Below are the code and all the weights of a small trained network. Each question names an input and a target symbol and asks about switching units off, where a switched-off unit gives its printed mean instead of its output.

import numpy as np


def w(rows, s, z=0):
    codes = np.array(rows[::2]) - 128.0
    scale = np.full(codes.shape[1], s)
    scale[-1] = z or s
    return codes * scale


def f(y):
    return y / 2 * (1 + np.tanh(0.7978845608 * (y + 0.044715 * y**3)))


def softmax(a):
    e = np.exp(a - a.max(-1, keepdims=True))
    return e / e.sum(-1, keepdims=True)


def log_softmax(a):
    a = a - a.max(-1, keepdims=True)
    return a - np.log(np.exp(a).sum(-1, keepdims=True))


def net(x, mask):
    ids = ['ΔΘΞΠαβζηλμστφψω'.index(c) for c in x.split()]
    T = len(ids)
    res = E[ids] + P[:T]
    r = res
    for j in range(2):
        rows = slice(2 * j, 2 * j + 2)
        q, k, v = (r @ M[0][rows].T for M in (Q, K, V))
        z = softmax(np.where(np.tri(T) > 0, q @ k.T / 2**0.5, -1e9)) @ v
        o = O[0][rows]
        res = res + np.where(mask[j], z, o[:, -1]) @ o[:, :-1]
    y = f(res @ A[0][:, :-1].T + A[0][:, -1])
    res = res + np.where(mask[2:6], y, B[0][:, -1]) @ B[0][:, :-1]
    return log_softmax(res[-1] @ U[:, :-1].T + U[:, -1])


Q, K, V, O, A, B = {}, {}, {}, {}, {}, {}
E = w([
[138,110,234,172,186],'Δ',
[131,68,215,186,157],'Θ',
[147,68,215,189,171],'Ξ',
[255,106,96,52,113],'Π',
[57,99,136,106,168],'α',
[170,199,130,166,180],'β',
[109,142,73,197,213],'ζ',
[131,119,223,199,148],'η',
[200,73,230,190,146],'λ',
[136,84,226,177,156],'μ',
[121,37,98,155,100],'σ',
[137,71,217,180,164],'τ',
[168,166,195,97,72],'φ',
[47,125,134,142,53],'ψ',
[130,71,212,187,166],'ω',
],0.021)
P = w([
[131,108,254,194,170],'0',
[136,114,233,185,164],'1',
[127,122,201,185,159],'2',
[121,124,182,172,153],'3',
[131,125,162,161,151],'4',
[134,129,140,150,145],'5',
[140,123,117,139,134],'6',
[139,133,99,134,128],'7',
[145,132,77,131,123],'8',
[154,127,65,123,117],'9',
[154,113,68,118,129],'10',
],0.0097)
Q[0] = w([
[177,134,128,207,169],'head 0',
[212,70,223,201,118],'head 0',
[146,143,57,7,2],'head 1',
[92,110,144,167,158],'head 1',
],0.018)
K[0] = w([
[83,212,30,106,175],'head 0',
[179,140,18,36,60],'head 0',
[102,90,232,207,140],'head 1',
[100,124,32,5,103],'head 1',
],0.013)
V[0] = w([
[195,187,93,161,255],'head 0',
[107,26,53,237,164],'head 0',
[68,21,178,27,206],'head 1',
[45,126,98,84,183],'head 1',
],0.0087)
O[0] = w([
[36,70,247,4,117,254],'head 0',
[165,30,255,207,17,110],'head 0',
[166,58,80,157,195,145],'head 1',
[47,1,55,151,222,26],'head 1',
],0.0092,0.006)
A[0] = w([
[100,227,187,221,56,64],'neuron 0',
[190,143,161,160,137,255],'neuron 1',
[202,144,108,193,164,23],'neuron 2',
[254,52,104,196,67,18],'neuron 3',
],0.0086,0.0079)
B[0] = w([
[245,186,43,66,53,216],'neuron 0',
[27,241,77,166,224,250],'neuron 1',
[20,62,141,66,19,154],'neuron 2',
[165,2,97,25,101,182],'neuron 3',
],0.007,0.015)
U = w([
[135,109,114,118,169,126],'Δ',
[160,96,122,128,164,118],'Θ',
[106,129,162,178,213,1],'Ξ',
[245,94,125,43,223,39],'Π',
[26,110,120,206,76,157],'α',
[86,112,122,31,128,108],'β',
[167,93,126,122,162,94],'ζ',
[70,153,49,109,157,164],'η',
[166,143,135,245,104,155],'λ',
[136,100,109,123,163,104],'μ',
[147,96,108,121,154,130],'σ',
[79,69,76,97,204,175],'τ',
[158,84,80,86,115,170],'φ',
[3,120,44,177,36,217],'ψ',
[114,104,101,114,151,94],'ω',
],0.0076,0.0075)

Each question gives the input, a string of symbols that net reads in full, and the target symbol t.
The units are the heads (2 rows each of Q, K, V and O) and the neurons (one row each of A and B). Each row of codes is followed by its name. A weight is (code - 128) times the scale printed after its matrix; where a second scale follows, it is the last column's (O, A, B and U).
mask holds one flag per unit, heads first, then neurons. A switched-off unit (its flag False) gives its mean, the last column of its rows in O or B, instead of its output. The means were averaged over made-up inputs and are rounded, as every weight is.
A unit's drop is (log p(t) with every unit on - log p(t) with that unit switched off) / (log p(t) with every unit on - log p(t) with every unit switched off).
The circuit of an input: a set's keep is (log p(t) with only the set's units on - log p(t) with every unit switched off) / (log p(t) with every unit on - log p(t) with every unit switched off). Starting from all 6 units, units are removed one at a time, each time the one whose removal leaves the highest keep (on an exact tie, the one counted first), for as long as the keep stays at least 0.8.
circuit, biggest first: the units of the circuit, biggest drop first
unit that matters most: the unit with the biggest drop
top k neurons: the k neurons with the biggest drops, biggest first
which heads matter: for each layer, one digit per head in row order, 1 if its drop is at least 0.15 and else 0, layers parted by /
drop when u is switched off: that unit's drop, to one decimal
input Θ η η η η Δ Θ η Δ, target Ξ: unit that matters most -> neuron 0
input β Δ α Ξ, target τ: top 2 neurons -> (neuron 3; neuron 0)
input η η σ η Δ ω, target φ: which heads matter -> 10
input β ψ η η Δ, target ψ: top 2 neurons -> (neuron 2; neuron 1)
input φ η η Δ β η φ ψ η, target ψ: which heads matter -> 10
input σ η η, target φ: which heads matter -> 10
input τ η σ φ μ η Δ ζ μ, target α: circuit, biggest first -> (head 0; head 1)
input α Δ η Θ, target τ: which heads matter -> 01
input λ φ Δ β η Δ β η η τ, target β: which heads matter -> 11
input λ Δ σ η η η Δ, target φ: top 2 neurons -> (neuron 3; neuron 0)
input η α Δ Δ μ, target τ: which heads matter -> 01
input η α η ζ φ η η λ, target η: which heads matter -> 10
input Δ Δ λ β η η η Θ, target β: which heads matter -> 11
input η η τ β λ, target β: circuit, biggest first -> (head 0)
input τ η η η α μ Δ, target τ: which heads matter -> 01
input μ α η Θ Δ η η Ξ α Δ τ, target τ: which heads matter -> 01
input η β σ, target φ: which heads matter -> 10
input Δ β λ ω Δ α Δ λ σ λ, target φ: top 3 neurons -> (neuron 3; neuron 2; neuron 0)
input Δ Δ λ, target Π: top 3 neurons -> (neuron 3; neuron 0; neuron 2)
input φ η η β Ξ, target β: top neuron -> (neuron 1)
input η Θ α Δ ω, target τ: top 2 neurons -> (neuron 3; neuron 0)
input η η β ψ Θ σ α λ, target τ: top 2 neurons -> (neuron 3; neuron 1)
input α α σ σ, target φ: drop when head 0 is switched off -> 1.1
input β Δ η ω Ξ, target β: drop when head 0 is switched off -> 1.0
input λ η β λ Δ ζ η Δ, target α: drop when neuron 0 is switched off -> 0.1
input η τ α β λ η α Δ ω, target τ: drop when neuron 3 is switched off -> 0.1
input η ω Δ, target Ξ: top 3 neurons -> (neuron 0; neuron 3; neuron 1)
input β α Δ η, target τ: top neuron -> (neuron 0)
